Below is a small trained network, with its code and all its weights. Each question gives an input and a class and asks what happens when units are switched off, that is, made to give their printed mean instead of their output.

import numpy as np


def w(rows, s, z=0):
    codes = np.array(rows[::2]) - 128.0
    scale = np.full(codes.shape[1], s)
    scale[-1] = z or s
    return codes * scale


def f(y):
    return y / 2 * (1 + np.tanh(0.7978845608 * (y + 0.044715 * y**3)))


def log_softmax(a):
    a = a - a.max(-1, keepdims=True)
    return a - np.log(np.exp(a).sum(-1, keepdims=True))


def net(x, mask):
    res = np.array(x, float).reshape(1, 4) / 4 @ E
    y = f(res @ A[0][:, :-1].T + A[0][:, -1])
    res = res + np.where(mask, y, B[0][:, -1]) @ B[0][:, :-1]
    return log_softmax(res[-1] @ U[:, :-1].T + U[:, -1])


A, B = {}, {}
E = w([
[188,143,125,154,111,110,179,141,174,179,156,171],'x0',
[147,87,119,43,89,156,150,158,119,159,139,184],'x1',
[129,2,124,143,97,130,119,136,184,154,149,93],'x2',
[38,138,127,185,80,136,137,142,118,133,114,189],'x3',
],0.016)
A[0] = w([
[63,157,145,112,82,137,176,178,132,189,133,207,108],'neuron 1',
[137,134,132,128,126,160,112,147,146,159,170,110,2],'neuron 2',
[8,63,153,156,100,157,68,130,120,110,102,85,139],'neuron 3',
[98,116,151,110,116,161,93,99,98,130,120,120,40],'neuron 4',
[139,119,118,147,106,151,168,133,127,145,132,189,94],'neuron 5',
[132,146,103,128,104,141,134,159,131,141,98,94,21],'neuron 6',
[119,137,126,128,133,144,160,152,137,126,115,100,105],'neuron 7',
[104,131,121,123,148,84,120,103,136,120,130,161,27],'neuron 8',
[115,126,132,106,92,136,181,147,173,178,138,206,100],'neuron 9',
[177,58,112,136,131,115,147,157,194,165,165,99,107],'neuron 10',
[117,152,119,133,130,122,103,111,153,122,154,106,75],'neuron 11',
[107,215,144,141,207,121,100,120,86,108,109,99,161],'neuron 12',
[151,133,123,67,170,140,95,91,93,142,106,126,67],'neuron 13',
[125,179,134,179,134,127,137,120,138,129,114,130,36],'neuron 14',
[157,125,134,121,77,145,163,150,129,162,161,198,110],'neuron 15',
[122,139,156,109,98,118,108,139,133,121,87,120,46],'neuron 16',
[96,208,118,226,119,79,158,121,136,123,119,132,87],'neuron 17',
[176,59,146,118,120,113,148,104,220,182,189,103,138],'neuron 18',
[155,134,145,152,128,161,101,112,115,138,127,138,70],'neuron 19',
],0.012,0.0072)
B[0] = w([
[135,117,58,114,56,126,187,63,86,117,109,206,211],'neuron 1',
[100,128,154,100,136,157,132,92,92,140,94,103,129],'neuron 2',
[64,74,37,175,146,113,2,140,139,110,106,170,237],'neuron 3',
[99,124,102,103,99,132,103,144,125,108,127,119,147],'neuron 4',
[177,151,88,174,79,135,126,97,106,129,93,105,166],'neuron 5',
[115,148,135,107,128,136,95,105,157,137,122,126,119],'neuron 6',
[144,132,129,121,136,146,106,133,145,141,106,139,125],'neuron 7',
[147,88,167,122,126,162,131,140,133,95,145,141,125],'neuron 8',
[177,126,86,175,91,125,161,133,81,117,131,139,197],'neuron 9',
[155,78,153,120,111,74,146,149,165,200,154,50,225],'neuron 10',
[161,137,96,160,129,131,130,94,144,107,136,144,137],'neuron 11',
[173,180,188,64,199,138,133,21,174,113,117,110,248],'neuron 12',
[134,147,79,111,116,115,125,171,100,101,134,60,178],'neuron 13',
[131,152,185,153,149,143,118,148,128,159,88,130,158],'neuron 14',
[169,136,100,155,93,129,174,129,87,137,140,138,191],'neuron 15',
[122,106,137,102,138,110,124,124,91,131,118,117,126],'neuron 16',
[88,158,209,187,181,128,153,130,160,154,169,220,213],'neuron 17',
[192,82,158,125,123,153,128,172,164,212,150,58,245],'neuron 18',
[143,107,136,122,132,142,138,105,157,136,84,129,123],'neuron 19',
],0.0098,0.018)
U = w([
[208,89,166,78,110,118,189,205,169,217,187,20,122],'0',
[2,156,194,56,154,145,125,54,137,87,101,205,2],'1',
[191,231,134,11,210,125,114,44,132,23,101,31,87],'2',
[5,96,63,110,157,134,42,154,119,34,110,150,144],'3',
[98,226,255,204,212,123,152,64,191,117,137,177,188],'4',
[115,14,77,220,107,93,70,154,209,192,159,69,124],'5',
[158,119,49,160,32,126,217,123,99,166,144,194,218],'6',
],0.0078,0.0062)

Each question gives the input, the list of numbers given to net, and the class t.
The units are the neurons (one row each of A and B). Each row of codes is followed by its name. A weight is (code - 128) times the scale printed after its matrix; where a second scale follows, it is the last column's (A, B and U).
mask holds one flag per neuron, in row order. A switched-off neuron (its flag False) gives its mean, the last column of its row in B, instead of its output. The means were averaged over made-up inputs and are rounded, as every weight is.
A unit's drop is (log p(t) with every unit on - log p(t) with that unit switched off) / (log p(t) with every unit on - log p(t) with every unit switched off).
The circuit of an input: a set's keep is (log p(t) with only the set's units on - log p(t) with every unit switched off) / (log p(t) with every unit on - log p(t) with every unit switched off). Starting from the 12 units with the biggest drops (on a tie, the unit counted first), units are removed one at a time, each time the one whose removal leaves the highest keep (on an exact tie, the one counted first), for as long as the keep stays at least 0.8.
units of the circuit, in order: the units of the circuit, biggest drop first
unit that matters most: the unit with the biggest drop
k most important neurons: the k neurons with the biggest drops, biggest first
drop when u is switched off: that unit's drop, to one decimal
input [-2,-5,3,5], class 3: unit that matters most => neuron 3
input [6,-7,7,0], class 0: 2 most important neurons => neuron 18; neuron 3
input [-3,3,1,6], class 3: units of the circuit, in order => neuron 3; neuron 18
input [-2,-1,0,-1], class 2: units of the circuit, in order => neuron 17; neuron 18
input [-8,6,-6,6], class 3: 2 most important neurons => neuron 3; neuron 17
input [4,6,4,2], class 6: 3 most important neurons => neuron 1; neuron 9; neuron 15
input [-3,-6,1,5], class 4: 2 most important neurons => neuron 17; neuron 12
input [7,6,-2,-4], class 6: 4 most important neurons => neuron 9; neuron 15; neuron 1; neuron 12
input [-3,-3,4,3], class 3: units of the circuit, in order => neuron 18; neuron 10
input [-8,0,-8,7], class 1: 2 most important neurons => neuron 3; neuron 12
input [-7,3,0,3], class 3: drop when neuron 14 is switched off => 0.0
input [-6,0,-5,4], class 1: drop when neuron 4 is switched off => 0.1
input [-8,-4,0,6], class 3: drop when neuron 3 is switched off => 4.7
input [5,-6,3,7], class 4: units of the circuit, in order => neuron 17
